Below are the code and all the weights of a small trained network. Each question names an input and a class and asks about switching units off, where a switched-off unit gives its printed mean instead of its output.

import numpy as np


def w(rows, s, z=0):
    codes = np.array(rows[::2]) - 128.0
    scale = np.full(codes.shape[1], s)
    scale[-1] = z or s
    return codes * scale


def f(y):
    return np.maximum(y, 0)


def log_softmax(a):
    a = a - a.max(-1, keepdims=True)
    return a - np.log(np.exp(a).sum(-1, keepdims=True))


def net(x, mask):
    res = np.array(x, float).reshape(1, 3) / 4 @ E
    y = f(res @ A[0][:, :-1].T + A[0][:, -1])
    res = res + np.where(mask, y, B[0][:, -1]) @ B[0][:, :-1]
    return log_softmax(res[-1] @ U[:, :-1].T + U[:, -1])


A, B = {}, {}
E = w([
[171,185,170,173,1,150],'x0',
[137,102,4,51,84,181],'x1',
[77,97,92,215,93,93],'x2',
],0.012)
A[0] = w([
[121,169,162,156,229,98,185],'n1',
[199,148,168,66,148,119,186],'n2',
[76,111,113,73,207,81,174],'n3',
[115,64,2,99,170,170,253],'n4',
[95,139,146,222,62,88,194],'n5',
[159,52,141,157,148,94,142],'n6',
[149,246,106,183,106,111,168],'n7',
[181,169,194,85,183,140,204],'n8',
],0.014,0.0038)
B[0] = w([
[162,142,91,188,176,203,207],'n1',
[191,177,89,116,178,121,185],'n2',
[51,202,111,115,25,175,216],'n3',
[161,138,60,78,153,8,251],'n4',
[129,33,102,141,121,78,209],'n5',
[126,145,189,159,134,178,162],'n6',
[33,128,117,66,104,86,182],'n7',
[161,111,59,129,209,115,197],'n8',
],0.013,0.02)
U = w([
[89,81,164,84,96,141,41],'0',
[96,72,109,147,109,95,150],'1',
[75,178,120,160,122,249,108],'2',
[207,125,95,106,223,106,223],'3',
[35,162,118,90,72,125,178],'4',
[115,95,160,183,132,222,45],'5',
[133,116,159,144,94,171,3],'6',
[172,163,147,59,87,166,58],'7',
],0.013,0.0035)

Each question gives the input, the list of numbers given to net, and the class t.
The units are the neurons (one row each of A and B). Each row of codes is followed by its name. A weight is (code - 128) times the scale printed after its matrix; where a second scale follows, it is the last column's (A, B and U).
mask holds one flag per neuron, in row order. A switched-off neuron (its flag False) gives its mean, the last column of its row in B, instead of its output. The means were averaged over made-up inputs and are rounded, as every weight is.
A unit's drop is (log p(t) with every unit on - log p(t) with that unit switched off) / (log p(t) with every unit on - log p(t) with every unit switched off).
The circuit of an input: a set's keep is (log p(t) with only the set's units on - log p(t) with every unit switched off) / (log p(t) with every unit on - log p(t) with every unit switched off). Starting from all 8 units, units are removed one at a time, each time the one whose removal leaves the highest keep (on an exact tie, the one counted first), for as long as the keep stays at least 0.8.
circuit, biggest first: the units of the circuit, biggest drop first
k most important neurons: the k neurons with the biggest drops, biggest first
drop when u is switched off: that unit's drop, to one decimal
input [3,-4,1], class 1: 2 most important neurons -> (n3 n5)
input [-1,-3,0], class 2: circuit, biggest first -> (n4)
input [-4,1,1], class 4: 2 most important neurons -> (n3 n8)
input [8,8,-7], class 3: 2 most important neurons -> (n3 n2)
input [-5,2,5], class 4: 2 most important neurons -> (n3 n8)
input [-2,-7,6], class 5: 3 most important neurons -> (n4 n1 n6)
input [6,-2,-3], class 1: circuit, biggest first -> (n7 n4 n3)
input [0,7,8], class 3: 3 most important neurons -> (n4 n3 n7)
input [4,-3,3], class 1: 2 most important neurons -> (n5 n3)
input [-2,-1,-1], class 2: circuit, biggest first -> (n4 n5)
input [-6,-5,-3], class 2: 2 most important neurons -> (n3 n4)
input [1,1,1], class 1: 3 most important neurons -> (n3 n2 n8)
input [6,-4,-2], class 1: circuit, biggest first -> (n7 n4 n3 n5)
input [-8,-1,5], class 4: 2 most important neurons -> (n3 n4)
input [-5,1,1], class 4: circuit, biggest first -> (n3)
input [-1,-7,1], class 5: 4 most important neurons -> (n4 n2 n1 n6)
input [5,-5,3], class 1: 2 most important neurons -> (n5 n3)
input [-3,-8,6], class 5: 3 most important neurons -> (n4 n1 n5)
input [4,2,0], class 4: 2 most important neurons -> (n8 n1)
input [0,-8,4], class 5: circuit, biggest first -> (n4)
input [1,2,5], class 1: drop when n2 is switched off -> 0.2
input [-7,-8,4], class 2: drop when n3 is switched off -> 0.1
input [5,-1,2], class 1: drop when n3 is switched off -> 1.6
input [-4,2,4], class 4: drop when n8 is switched off -> 0.2
